Here is a tiny trained network, its code and every weight. The questions are about switching its units off for an input and a class, where a switched-off unit gives its printed mean instead of its output.

import numpy as np


def w(rows, s, z=0):
    codes = np.array(rows[::2]) - 128.0
    scale = np.full(codes.shape[1], s)
    scale[-1] = z or s
    return codes * scale


def f(y):
    return np.maximum(y, 0)


def log_softmax(a):
    a = a - a.max(-1, keepdims=True)
    return a - np.log(np.exp(a).sum(-1, keepdims=True))


def net(x, mask):
    res = np.array(x, float).reshape(1, 4) / 4 @ E
    y = f(res @ A[0][:, :-1].T + A[0][:, -1])
    res = res + np.where(mask, y, B[0][:, -1]) @ B[0][:, :-1]
    return log_softmax(res[-1] @ U[:, :-1].T + U[:, -1])


A, B = {}, {}
E = w([
[17,129,107],'x0',
[126,128,125],'x1',
[124,219,232],'x2',
[168,175,2],'x3',
],0.0082)
A[0] = w([
[159,74,175,254],'n1',
[149,96,121,104],'n2',
[58,71,76,109],'n3',
[195,123,129,152],'n4',
[142,195,186,90],'n5',
[143,178,160,83],'n6',
[112,218,160,8],'n7',
[76,108,120,193],'n8',
[21,158,113,129],'n9',
[134,6,202,73],'n10',
[100,180,166,95],'n11',
[143,148,98,112],'n12',
[118,209,138,74],'n13',
[209,130,145,94],'n14',
[125,148,151,70],'n15',
[119,121,165,85],'n16',
[127,118,167,35],'n17',
[174,176,87,149],'n18',
[129,140,142,115],'n19',
[107,69,47,85],'n20',
[193,180,65,160],'n21',
[130,211,75,62],'n22',
[169,42,122,80],'n23',
[161,95,119,200],'n24',
[118,69,115,42],'n25',
[129,151,134,62],'n26',
[236,111,161,163],'n27',
[131,131,147,122],'n28',
[143,135,95,151],'n29',
[93,193,75,68],'n30',
[183,120,207,111],'n31',
[143,161,179,112],'n32',
[123,81,120,32],'n33',
[151,84,162,126],'n34',
[114,89,120,108],'n35',
[215,90,171,195],'n36',
],0.017,0.0032)
B[0] = w([
[60,120,161,225],'n1',
[181,167,111,158],'n2',
[163,198,152,226],'n3',
[45,189,85,194],'n4',
[183,130,133,233],'n5',
[143,115,148,190],'n6',
[174,106,129,209],'n7',
[108,184,157,197],'n8',
[71,253,110,237],'n9',
[107,51,187,255],'n10',
[156,141,163,209],'n11',
[111,88,216,168],'n12',
[226,87,170,191],'n13',
[111,191,138,200],'n14',
[151,103,92,160],'n15',
[128,109,146,178],'n16',
[153,92,126,169],'n17',
[84,76,198,208],'n18',
[160,140,123,150],'n19',
[158,126,193,237],'n20',
[88,84,208,242],'n21',
[118,64,187,198],'n22',
[242,164,135,199],'n23',
[137,181,139,183],'n24',
[175,139,182,169],'n25',
[156,120,167,141],'n26',
[96,214,92,241],'n27',
[124,138,178,155],'n28',
[92,127,220,175],'n29',
[117,122,169,188],'n30',
[125,151,174,237],'n31',
[146,128,110,208],'n32',
[222,126,209,155],'n33',
[86,95,174,181],'n34',
[173,150,149,163],'n35',
[75,175,87,235],'n36',
],0.0071,0.0091)
U = w([
[4,54,157,112],'0',
[229,165,99,138],'1',
[16,230,74,119],'2',
[64,132,113,255],'3',
[43,118,81,131],'4',
[122,67,18,60],'5',
],0.011,0.0078)

Each question gives the input, the list of numbers given to net, and the class t.
The units are the neurons (one row each of A and B). Each row of codes is followed by its name. A weight is (code - 128) times the scale printed after its matrix; where a second scale follows, it is the last column's (A, B and U).
mask holds one flag per neuron, in row order. A switched-off neuron (its flag False) gives its mean, the last column of its row in B, instead of its output. The means were averaged over made-up inputs and are rounded, as every weight is.
A unit's drop is (log p(t) with every unit on - log p(t) with that unit switched off) / (log p(t) with every unit on - log p(t) with every unit switched off).
The circuit of an input: a set's keep is (log p(t) with only the set's units on - log p(t) with every unit switched off) / (log p(t) with every unit on - log p(t) with every unit switched off). Starting from the 12 units with the biggest drops (on a tie, the unit counted first), units are removed one at a time, each time the one whose removal leaves the highest keep (on an exact tie, the one counted first), for as long as the keep stays at least 0.8.
circuit, biggest first: the units of the circuit, biggest drop first
unit that matters most: the unit with the biggest drop
top k neurons: the k neurons with the biggest drops, biggest first
drop of u: that unit's drop, to one decimal
input [4,6,8,5], class 1: circuit, biggest first -> (n13)
input [-8,8,-6,2], class 2: top 3 neurons -> (n4, n27, n36)
input [-4,-3,-2,5], class 0: circuit, biggest first -> (n21, n18)
input [4,4,-5,6], class 0: circuit, biggest first -> (n21, n22)
input [-7,-1,-4,-4], class 2: circuit, biggest first -> (n27, n36)
input [-7,-1,1,-4], class 2: top 2 neurons -> (n27, n36)
input [-6,-2,2,5], class 2: circuit, biggest first -> (n27, n4)
input [-7,-6,-4,8], class 0: top 2 neurons -> (n21, n18)
input [-5,-8,-7,7], class 3: top 3 neurons -> (n21, n23, n10)
input [3,8,-8,-6], class 1: top 2 neurons -> (n23, n3)
input [-8,-5,5,5], class 2: top 2 neurons -> (n27, n4)
input [5,1,2,0], class 2: top 2 neurons -> (n9, n10)
input [7,-5,1,1], class 2: drop of n9 -> 0.3
input [1,4,6,8], class 0: drop of n9 -> 0.0
input [6,4,-8,-6], class 1: unit that matters most -> n3
input [-4,4,8,8], class 0: drop of n18 -> 0.4
input [4,-1,-1,-1], class 2: drop of n13 -> 0.1
